Here is a tiny trained network, its code and every weight. The questions are about switching its units off for an input and a class, where a switched-off unit gives its printed mean instead of its output.

import numpy as np


def w(rows, s, z=0):
    codes = np.array(rows[::2]) - 128.0
    scale = np.full(codes.shape[1], s)
    scale[-1] = z or s
    return codes * scale


def f(y):
    return np.maximum(y, 0)


def log_softmax(a):
    a = a - a.max(-1, keepdims=True)
    return a - np.log(np.exp(a).sum(-1, keepdims=True))


def net(x, mask):
    res = np.array(x, float).reshape(1, 5) / 4 @ E
    y = f(res @ A[0][:, :-1].T + A[0][:, -1])
    res = res + np.where(mask, y, B[0][:, -1]) @ B[0][:, :-1]
    return log_softmax(res[-1] @ U[:, :-1].T + U[:, -1])


A, B = {}, {}
E = w([
[114,224,138,229,94,59,137,161,109,215,96,221],'x0',
[131,173,97,155,116,156,99,93,171,87,126,72],'x1',
[84,153,208,166,151,14,166,117,64,45,134,105],'x2',
[92,8,209,128,3,49,208,85,235,140,120,33],'x3',
[85,150,184,201,172,103,100,173,216,105,170,193],'x4',
],0.011)
A[0] = w([
[141,116,100,89,232,126,149,120,73,31,143,101,193],'N1',
[105,125,122,115,110,127,93,118,160,113,157,172,7],'N2',
[81,94,196,139,104,50,135,125,147,89,153,96,102],'N3',
[123,162,130,135,122,113,143,167,126,133,106,138,58],'N4',
[156,160,96,161,129,128,129,147,51,175,87,225,168],'N5',
[96,132,159,183,155,91,137,174,155,123,147,142,49],'N6',
[107,172,101,139,169,148,115,135,107,90,172,141,66],'N7',
[128,174,78,135,204,162,119,143,111,96,115,182,26],'N8',
[144,101,134,97,95,155,114,80,168,70,133,1,100],'N9',
[140,195,99,151,226,171,48,159,124,118,164,184,97],'N10',
[173,151,54,149,112,154,69,133,144,170,106,131,30],'N11',
[148,202,105,121,135,116,125,130,98,135,115,153,48],'N12',
[84,192,178,241,141,28,148,127,130,88,131,151,151],'N13',
[159,131,104,111,121,167,145,141,67,134,121,156,2],'N14',
[98,94,164,148,164,150,110,160,184,98,177,130,91],'N15',
[133,113,136,63,195,137,132,104,60,60,148,71,55],'N16',
],0.014,0.0075)
B[0] = w([
[119,169,151,148,117,133,54,117,93,134,114,130,203],'N1',
[119,135,131,122,135,152,114,146,138,87,105,116,136],'N2',
[147,106,138,140,138,73,218,115,112,138,147,153,195],'N3',
[130,108,134,132,117,138,100,120,109,165,124,121,147],'N4',
[163,128,119,107,192,149,94,230,159,171,177,155,230],'N5',
[110,105,118,125,94,141,137,78,81,104,108,121,169],'N6',
[147,113,125,127,116,100,72,139,146,178,163,118,178],'N7',
[130,105,107,107,109,161,106,108,116,129,130,125,207],'N8',
[135,62,54,100,138,176,144,151,148,134,126,142,203],'N9',
[169,151,77,100,125,189,82,132,93,133,107,122,251],'N10',
[118,140,77,173,104,91,176,103,126,105,100,119,180],'N11',
[82,98,146,129,133,167,109,127,167,86,130,153,176],'N12',
[128,149,121,107,102,151,75,102,10,107,91,86,228],'N13',
[101,119,147,98,140,127,127,165,124,137,176,141,160],'N14',
[97,112,152,147,158,178,98,111,181,127,137,121,164],'N15',
[121,178,113,154,103,158,83,122,69,127,104,116,183],'N16',
],0.014,0.033)
U = w([
[120,172,146,116,134,67,133,141,182,42,161,89,3],'0',
[143,87,132,125,149,88,188,170,202,148,166,158,72],'1',
[134,75,76,124,102,133,183,105,118,117,117,121,224],'2',
[133,165,169,140,104,79,104,109,60,116,110,115,62],'3',
[133,143,92,133,121,180,61,137,114,123,116,124,157],'4',
[102,81,175,148,147,137,133,101,232,98,157,134,142],'5',
[147,251,98,213,95,109,137,128,206,143,101,136,142],'6',
[139,190,150,109,132,76,150,136,179,27,117,128,34],'7',
],0.014,0.0059)

Each question gives the input, the list of numbers given to net, and the class t.
The units are the neurons (one row each of A and B). Each row of codes is followed by its name. A weight is (code - 128) times the scale printed after its matrix; where a second scale follows, it is the last column's (A, B and U).
mask holds one flag per neuron, in row order. A switched-off neuron (its flag False) gives its mean, the last column of its row in B, instead of its output. The means were averaged over made-up inputs and are rounded, as every weight is.
A unit's drop is (log p(t) with every unit on - log p(t) with that unit switched off) / (log p(t) with every unit on - log p(t) with every unit switched off).
The circuit of an input: a set's keep is (log p(t) with only the set's units on - log p(t) with every unit switched off) / (log p(t) with every unit on - log p(t) with every unit switched off). Starting from the 12 units with the biggest drops (on a tie, the unit counted first), units are removed one at a time, each time the one whose removal leaves the highest keep (on an exact tie, the one counted first), for as long as the keep stays at least 0.8.
units of the circuit, in order: the units of the circuit, biggest drop first
k most important neurons: the k neurons with the biggest drops, biggest first
drop of u: that unit's drop, to one decimal
input [5,-6,0,-3,-8], class 1: units of the circuit, in order : (N13 N10 N5)
input [-6,5,-6,5,2], class 2: units of the circuit, in order : (N9 N5)
input [-6,8,-4,6,4], class 2: 3 most important neurons : (N9 N5 N12)
input [5,0,5,-1,2], class 3: units of the circuit, in order : (N9 N13)
input [2,-7,1,3,1], class 3: most important neuron : (N9)
input [-6,2,-3,1,6], class 5: 2 most important neurons : (N13 N10)
input [-5,-5,-8,2,7], class 5: 2 most important neurons : (N13 N10)
input [-8,5,7,7,-7], class 2: 2 most important neurons : (N9 N3)
input [-6,-7,-6,7,-8], class 2: drop of N1 : 0.0
input [1,1,8,4,7], class 3: drop of N13 : 0.2
input [2,-6,-4,7,-3], class 1: drop of N10 : 0.2
input [4,-2,-3,1,-3], class 1: drop of N13 : 0.3
